Below is a small trained network, with its code and all its weights. Each question gives an input and a class and asks what happens when units are switched off, that is, made to give their printed mean instead of their output.

import numpy as np


def w(rows, s, z=0):
    codes = np.array(rows[::2]) - 128.0
    scale = np.full(codes.shape[1], s)
    scale[-1] = z or s
    return codes * scale


def f(y):
    return np.maximum(y, 0)


def log_softmax(a):
    a = a - a.max(-1, keepdims=True)
    return a - np.log(np.exp(a).sum(-1, keepdims=True))


def net(x, mask):
    res = np.array(x, float).reshape(1, 7) / 4 @ E
    y = f(res @ A[0][:, :-1].T + A[0][:, -1])
    res = res + np.where(mask, y, B[0][:, -1]) @ B[0][:, :-1]
    return log_softmax(res[-1] @ U[:, :-1].T + U[:, -1])


A, B = {}, {}
E = w([
[126,129,127,128],'x0',
[131,125,131,129],'x1',
[34,20,130,116],'x2',
[125,132,126,127],'x3',
[169,122,204,10],'x4',
[210,31,20,78],'x5',
[132,124,130,130],'x6',
],0.012)
A[0] = w([
[125,156,161,114,40],'neuron 1',
[110,126,120,159,26],'neuron 2',
[138,138,96,128,1],'neuron 3',
[161,148,125,161,77],'neuron 4',
[165,134,82,93,113],'neuron 5',
[117,160,155,117,103],'neuron 6',
[114,87,173,76,120],'neuron 7',
[173,166,96,172,137],'neuron 8',
[100,166,200,145,244],'neuron 9',
[89,99,164,158,189],'neuron 10',
[123,60,5,151,149],'neuron 11',
[71,140,173,153,232],'neuron 12',
[111,104,98,171,99],'neuron 13',
[161,140,89,67,83],'neuron 14',
[160,103,66,121,153],'neuron 15',
[158,172,96,169,152],'neuron 16',
[159,103,71,97,167],'neuron 17',
[177,163,97,199,145],'neuron 18',
[133,167,153,133,157],'neuron 19',
[172,167,138,104,151],'neuron 20',
[173,188,122,114,223],'neuron 21',
[128,123,93,132,25],'neuron 22',
[68,149,172,187,253],'neuron 23',
[167,165,137,113,99],'neuron 24',
],0.021,0.0069)
B[0] = w([
[179,104,204,62,155],'neuron 1',
[93,92,70,215,143],'neuron 2',
[151,36,186,148,137],'neuron 3',
[154,157,113,58,154],'neuron 4',
[179,22,175,89,176],'neuron 5',
[134,126,198,96,161],'neuron 6',
[225,230,83,32,175],'neuron 7',
[194,200,100,20,182],'neuron 8',
[73,166,241,226,218],'neuron 9',
[142,211,57,190,178],'neuron 10',
[3,68,163,86,255],'neuron 11',
[176,254,113,179,202],'neuron 12',
[16,129,120,187,171],'neuron 13',
[222,37,181,85,175],'neuron 14',
[86,6,192,100,197],'neuron 15',
[173,222,123,10,181],'neuron 16',
[142,9,134,70,200],'neuron 17',
[178,242,96,13,192],'neuron 18',
[47,95,231,153,173],'neuron 19',
[62,61,233,178,184],'neuron 20',
[150,41,229,109,203],'neuron 21',
[66,122,131,142,143],'neuron 22',
[162,236,106,222,222],'neuron 23',
[42,58,186,208,171],'neuron 24',
],0.0096,0.025)
U = w([
[197,175,120,105,212],'0',
[37,73,170,152,254],'1',
[146,70,37,10,178],'2',
[172,41,134,120,4],'3',
[90,127,47,208,19],'4',
],0.013,0.0083)

Each question gives the input, the list of numbers given to net, and the class t.
The units are the neurons (one row each of A and B). Each row of codes is followed by its name. A weight is (code - 128) times the scale printed after its matrix; where a second scale follows, it is the last column's (A, B and U).
mask holds one flag per neuron, in row order. A switched-off neuron (its flag False) gives its mean, the last column of its row in B, instead of its output. The means were averaged over made-up inputs and are rounded, as every weight is.
A unit's drop is (log p(t) with every unit on - log p(t) with that unit switched off) / (log p(t) with every unit on - log p(t) with every unit switched off).
The circuit of an input: a set's keep is (log p(t) with only the set's units on - log p(t) with every unit switched off) / (log p(t) with every unit on - log p(t) with every unit switched off). Starting from the 12 units with the biggest drops (on a tie, the unit counted first), units are removed one at a time, each time the one whose removal leaves the highest keep (on an exact tie, the one counted first), for as long as the keep stays at least 0.8.
units of the circuit, in order: the units of the circuit, biggest drop first
k most important neurons: the k neurons with the biggest drops, biggest first
drop of u: that unit's drop, to one decimal
input [4,4,0,4,2,8,8], class 3: units of the circuit, in order	[neuron 14]
input [-5,-3,-5,-2,-2,1,1], class 2: units of the circuit, in order	[neuron 23; neuron 9]
input [-8,1,-6,-3,7,1,-2], class 3: 2 most important neurons	[neuron 11; neuron 14]
input [8,5,-8,3,1,1,4], class 3: 3 most important neurons	[neuron 21; neuron 20; neuron 24]
input [3,8,-8,-8,0,7,-5], class 2: 2 most important neurons	[neuron 18; neuron 8]
input [-4,8,0,5,-6,7,0], class 2: 2 most important neurons	[neuron 9; neuron 18]
input [-8,-4,2,1,6,8,2], class 2: 2 most important neurons	[neuron 7; neuron 9]
input [7,-2,0,4,-6,4,-2], class 2: 2 most important neurons	[neuron 9; neuron 18]
input [5,-5,0,-2,-6,-1,5], class 0: drop of neuron 18	0.2
input [6,5,1,5,2,-1,-3], class 0: drop of neuron 11	0.5
input [1,4,-5,-4,0,-4,3], class 0: drop of neuron 11	1.2
input [1,-5,-1,7,-1,3,5], class 2: drop of neuron 9	0.2
